Below is a small trained network, with its code and all its weights. Each question gives an input and a target symbol and asks what happens when units are switched off, that is, made to give their printed mean instead of their output.

import numpy as np


def w(rows, s, z=0):
    codes = np.array(rows[::2]) - 128.0
    scale = np.full(codes.shape[1], s)
    scale[-1] = z or s
    return codes * scale


def f(y):
    return np.maximum(y, 0)


def softmax(a):
    e = np.exp(a - a.max(-1, keepdims=True))
    return e / e.sum(-1, keepdims=True)


def log_softmax(a):
    a = a - a.max(-1, keepdims=True)
    return a - np.log(np.exp(a).sum(-1, keepdims=True))


def net(x, mask):
    ids = ['ΔΘΛΞΠΦΨγεζτ'.index(c) for c in x.split()]
    T = len(ids)
    res = E[ids] + P[:T]
    u = 0
    for l in range(3):
        q, k, v = (res @ M[l].T for M in (Q, K, V))
        z = softmax(np.where(np.tri(T) > 0, q @ k.T / 3**0.5, -1e9)) @ v
        res = res + np.where(mask[u], z, O[l][:, -1]) @ O[l][:, :-1]
        u += 1
        y = f(res @ A[l][:, :-1].T + A[l][:, -1])
        res = res + np.where(mask[u : u + 8], y, B[l][:, -1]) @ B[l][:, :-1]
        u += 8
    return log_softmax(res[-1] @ U[:, :-1].T + U[:, -1])


Q, K, V, O, A, B = {}, {}, {}, {}, {}, {}
E = w([
[50,73,73,118,142,147,151,164,208,147,50],'Δ',
[127,113,185,134,49,103,168,57,166,205,62],'Θ',
[187,140,59,71,78,206,175,174,200,227,230],'Λ',
[208,221,28,85,255,207,70,133,143,63,119],'Ξ',
[87,80,130,144,68,226,65,18,106,139,159],'Π',
[122,238,11,82,92,90,37,82,125,69,167],'Φ',
[175,185,181,47,88,149,230,47,223,36,116],'Ψ',
[169,82,199,177,182,68,47,192,161,149,77],'γ',
[228,145,177,89,148,27,50,90,101,200,79],'ε',
[103,84,128,15,44,82,116,45,90,162,125],'ζ',
[133,39,213,144,132,99,29,117,142,115,186],'τ',
],0.0082)
P = w([
[121,58,91,223,105,151,240,137,37,95,141],'0',
[126,145,153,20,173,46,71,116,201,213,103],'1',
[109,135,160,42,165,88,50,97,223,207,108],'2',
[104,117,146,31,143,110,51,77,244,196,121],'3',
[120,142,174,107,134,94,87,150,105,119,98],'4',
[113,129,165,95,119,118,95,128,117,107,103],'5',
[138,115,158,121,120,134,71,119,129,109,100],'6',
[123,114,124,93,97,154,81,109,153,116,115],'7',
[133,93,109,118,95,175,85,86,174,108,107],'8',
[133,96,81,120,80,193,92,79,175,101,119],'9',
[141,109,92,87,107,149,73,91,201,104,102],'10',
[137,93,90,97,113,174,79,74,220,97,104],'11',
[172,105,107,101,113,161,55,95,253,90,92],'12',
],0.0059)
Q[0] = w([
[63,241,104,154,211,211,238,153,90,101,215],'L0H0',
[177,62,93,91,115,126,66,107,253,107,92],'L0H0',
[171,70,62,82,98,185,96,44,242,94,68],'L0H0',
],0.0053)
K[0] = w([
[29,59,253,155,216,38,113,165,61,240,108],'L0H0',
[193,143,43,190,22,215,254,135,83,20,154],'L0H0',
[194,109,44,233,65,145,169,106,67,30,236],'L0H0',
],0.0044)
V[0] = w([
[130,98,146,136,87,87,213,161,139,2,188],'L0H0',
[218,133,225,155,155,180,180,140,255,103,35],'L0H0',
[71,71,101,242,202,118,151,208,100,201,36],'L0H0',
],0.0053)
O[0] = w([
[29,222,156,163,116,153,144,159,13,118,80,181],'L0H0',
[144,142,183,73,159,255,71,108,53,242,95,254],'L0H0',
[216,82,147,114,136,165,108,194,153,32,36,79],'L0H0',
],0.006,0.0027)
A[0] = w([
[159,141,111,92,105,130,152,160,245,79,121,24],'L0N0',
[108,91,167,217,135,122,106,154,81,77,194,75],'L0N1',
[112,164,74,148,143,185,130,152,123,10,70,206],'L0N2',
[127,66,100,221,198,118,93,204,106,146,77,71],'L0N3',
[73,149,102,168,58,3,106,77,129,153,160,137],'L0N4',
[140,149,38,85,151,113,53,99,134,151,174,143],'L0N5',
[112,88,126,116,147,119,121,87,188,142,88,195],'L0N6',
[175,136,228,113,137,127,132,78,81,118,106,254],'L0N7',
],0.0053,0.0014)
B[0] = w([
[86,117,211,111,129,124,131,34,138,125,182,188],'L0N0',
[99,90,155,181,113,165,49,141,62,71,192,137],'L0N1',
[135,168,160,146,192,199,126,68,155,101,152,190],'L0N2',
[134,198,201,106,186,134,88,165,157,135,157,175],'L0N3',
[157,254,160,151,121,83,202,112,186,50,117,169],'L0N4',
[175,136,165,179,109,161,122,177,233,106,107,193],'L0N5',
[86,83,99,58,111,76,73,162,177,152,134,255],'L0N6',
[146,115,203,137,135,101,66,102,77,184,104,222],'L0N7',
],0.0051,0.0037)
Q[1] = w([
[108,173,87,70,133,184,157,124,255,122,168],'L1H0',
[116,110,95,139,118,126,74,104,231,208,107],'L1H0',
[125,101,55,143,129,101,245,238,45,56,126],'L1H0',
],0.0048)
K[1] = w([
[163,89,150,191,107,87,179,113,39,100,127],'L1H0',
[115,88,69,209,127,175,124,193,71,89,175],'L1H0',
[130,140,253,37,198,91,42,85,144,105,112],'L1H0',
],0.005)
V[1] = w([
[108,91,189,141,67,60,104,74,99,126,132],'L1H0',
[254,143,158,141,132,125,116,113,94,162,115],'L1H0',
[158,114,137,145,168,152,71,102,126,82,190],'L1H0',
],0.008)
O[1] = w([
[22,109,91,185,201,60,67,48,107,177,112,92],'L1H0',
[229,116,99,197,234,151,240,94,150,217,114,4],'L1H0',
[95,141,183,73,216,123,191,105,118,115,253,144],'L1H0',
],0.0075,0.0016)
A[1] = w([
[166,204,155,86,85,157,175,70,113,114,157,109],'L1N0',
[116,128,105,150,90,142,123,89,118,53,101,143],'L1N1',
[122,222,68,133,184,155,151,78,125,46,79,253],'L1N2',
[115,98,67,123,151,177,101,89,104,181,131,233],'L1N3',
[155,176,157,206,217,147,122,134,99,146,189,181],'L1N4',
[139,125,168,101,84,205,107,188,211,110,98,145],'L1N5',
[122,97,96,140,52,112,125,164,155,145,104,154],'L1N6',
[174,1,142,129,27,109,81,71,82,148,165,172],'L1N7',
],0.0055,0.0033)
B[1] = w([
[139,127,189,117,141,87,165,83,96,212,201,172],'L1N0',
[123,135,178,112,54,139,167,112,176,129,69,152],'L1N1',
[212,156,161,82,3,153,95,63,178,198,47,184],'L1N2',
[126,62,86,73,78,161,174,111,176,231,110,204],'L1N3',
[178,235,220,107,157,179,190,171,134,170,182,155],'L1N4',
[185,54,142,81,37,149,131,108,12,98,160,255],'L1N5',
[218,106,26,150,117,95,137,217,145,49,195,169],'L1N6',
[80,80,78,80,181,196,217,213,231,115,47,187],'L1N7',
],0.0044,0.006)
Q[2] = w([
[175,85,166,70,64,145,102,139,237,174,114],'L2H0',
[207,166,93,146,185,141,174,167,72,47,176],'L2H0',
[103,114,187,54,91,132,74,171,254,178,91],'L2H0',
],0.0048)
K[2] = w([
[196,139,190,255,127,206,245,132,61,94,140],'L2H0',
[135,182,168,28,156,58,73,91,116,155,165],'L2H0',
[140,93,151,214,161,203,202,139,76,86,128],'L2H0',
],0.0047)
V[2] = w([
[125,126,173,163,157,90,50,253,95,72,115],'L2H0',
[28,5,60,189,104,196,154,151,140,152,157],'L2H0',
[134,118,180,135,64,212,79,96,122,66,104],'L2H0',
],0.0056)
O[2] = w([
[171,92,224,150,113,189,73,58,233,152,76,112],'L2H0',
[195,139,82,2,182,105,54,62,61,122,146,93],'L2H0',
[118,223,94,117,230,215,145,139,164,76,94,254],'L2H0',
],0.0061,0.0068)
A[2] = w([
[171,105,90,63,154,140,10,35,128,176,108,112],'L2N0',
[53,195,108,96,187,148,130,114,70,114,160,142],'L2N1',
[193,147,162,128,161,97,102,167,127,131,82,114],'L2N2',
[142,118,125,175,151,185,224,163,123,75,89,147],'L2N3',
[112,67,128,202,43,16,126,90,52,131,120,168],'L2N4',
[161,106,75,72,235,59,134,107,56,122,186,178],'L2N5',
[156,79,198,254,83,134,158,128,233,192,110,4],'L2N6',
[78,99,143,190,146,143,55,74,163,151,131,101],'L2N7',
],0.0049,0.0031)
B[2] = w([
[92,99,175,135,136,41,237,181,89,92,74,253],'L2N0',
[82,127,97,137,165,203,51,109,121,129,137,181],'L2N1',
[57,111,126,107,96,79,150,182,126,70,138,173],'L2N2',
[41,57,136,98,161,49,87,191,153,159,103,194],'L2N3',
[182,121,117,89,103,142,46,165,238,169,193,163],'L2N4',
[162,87,83,193,170,115,181,37,50,60,162,156],'L2N5',
[162,106,52,255,123,190,94,101,72,37,91,189],'L2N6',
[72,155,165,104,101,106,127,67,73,156,122,170],'L2N7',
],0.0053,0.0045)
U = w([
[163,87,145,90,37,138,107,142,88,75,107,207],'Δ',
[79,49,90,113,127,90,98,161,158,108,21,182],'Θ',
[200,90,93,131,131,94,183,114,76,107,93,31],'Λ',
[185,88,128,113,103,115,143,163,162,191,233,132],'Ξ',
[104,119,98,153,198,124,121,75,114,62,176,76],'Π',
[89,141,145,181,139,88,202,169,150,81,150,5],'Φ',
[87,187,105,139,106,177,104,139,52,188,114,151],'Ψ',
[178,141,135,111,209,183,141,128,204,139,78,158],'γ',
[164,89,113,202,132,132,137,81,152,139,86,154],'ε',
[115,193,109,170,102,83,87,108,191,90,137,78],'ζ',
[67,129,253,107,125,132,161,61,98,191,136,135],'τ',
],0.0052,0.0025)

Each question gives the input, a string of symbols that net reads in full, and the target symbol t.
The units are the heads (3 rows each of Q, K, V and O) and the neurons (one row each of A and B). Each row of codes is followed by its name. A weight is (code - 128) times the scale printed after its matrix; where a second scale follows, it is the last column's (O, A, B and U).
mask holds one flag per unit, layer by layer, with each layer's heads first. A switched-off unit (its flag False) gives its mean, the last column of its rows in O or B, instead of its output. The means were averaged over made-up inputs and are rounded, as every weight is.
A unit's drop is (log p(t) with every unit on - log p(t) with that unit switched off) / (log p(t) with every unit on - log p(t) with every unit switched off).
The circuit of an input: a set's keep is (log p(t) with only the set's units on - log p(t) with every unit switched off) / (log p(t) with every unit on - log p(t) with every unit switched off). Starting from the 12 units with the biggest drops (on a tie, the unit counted first), units are removed one at a time, each time the one whose removal leaves the highest keep (on an exact tie, the one counted first), for as long as the keep stays at least 0.8.
circuit, biggest first: the units of the circuit, biggest drop first
unit that matters most: the unit with the biggest drop
top k neurons: the k neurons with the biggest drops, biggest first
top k neurons in layer l: the k neurons of layer l with the biggest drops, biggest first
drop when u is switched off: that unit's drop, to one decimal
input Ψ ζ ζ, target Ψ: circuit, biggest first => (L0H0; L2H0; L2N1)
input Ψ Φ Δ Ψ Ψ Θ Ψ, target Ψ: circuit, biggest first => (L0H0; L2H0; L1H0; L2N1)
input ζ Π γ Δ γ Δ γ ζ Δ Ψ Π, target Θ: top 2 neurons => (L1N7; L2N0)
input Φ Δ Δ Π, target ζ: circuit, biggest first => (L0H0; L0N4; L1H0)
input Ψ ζ Ψ Ψ γ Θ, target Ψ: circuit, biggest first => (L0H0; L2H0; L1H0)
input Π Δ ζ Φ, target Π: circuit, biggest first => (L2H0; L2N5)
input τ Π ζ Δ, target τ: top 2 neurons in layer 0 => (L0N1; L0N0)
input ε ε Ψ Δ ε, target Ξ: top neuron in layer 2 => (L2N4)
input Δ Δ Π Ξ ε, target γ: circuit, biggest first => (L0H0; L2H0; L1H0; L1N7)
input Δ Ξ γ Δ Ψ τ, target γ: top 2 neurons in layer 1 => (L1N7; L1N5)
input Π Δ Λ, target Π: top 2 neurons in layer 2 => (L2N5; L2N1)
input ζ ε Λ Ξ, target Θ: circuit, biggest first => (L1H0; L0H0; L2N0)
input Φ Δ Δ Ψ Θ Θ ε τ Ψ Φ, target ζ: top 2 neurons => (L0N4; L0N5)
input Λ Δ Δ Δ, target Δ: top 2 neurons => (L1N5; L0N7)
input γ Δ Π, target ε: unit that matters most => L2H0
input γ Δ Δ ε Δ Ψ Δ Θ, target ε: top 3 neurons => (L2N6; L0N3; L1N4)
input Δ γ ε Ψ Φ, target γ: top 2 neurons in layer 1 => (L1N2; L1N5)
input τ ζ ε, target τ: top 2 neurons => (L0N1; L2N7)
input τ Δ Δ, target τ: top 2 neurons => (L0N1; L2N7)
input τ Δ γ Ξ, target τ: top 2 neurons in layer 2 => (L2N0; L2N7)
input τ Ξ Δ Ψ ζ Ψ γ, target τ: unit that matters most => L0H0
input ε ε Ξ ζ Π Δ τ, target Ξ: top 2 neurons in layer 2 => (L2N4; L2N0)
input γ Δ τ, target ε: top 3 neurons => (L2N6; L0N3; L1N4)
input Π Δ ε, target Π: top 2 neurons in layer 2 => (L2N5; L2N1)
input τ γ Δ Ψ, target τ: drop when L0H0 is switched off => 0.1
input Π γ Θ Δ, target Π: drop when L2N5 is switched off => 0.3
input Ψ γ Δ ζ Ψ Δ ζ Ψ Ψ ζ Δ γ, target Ψ: top neuron in layer 0 => (L0N6)
input Ψ γ Ψ Ψ τ τ ε, target Ψ: drop when L2H0 is switched off => 0.3
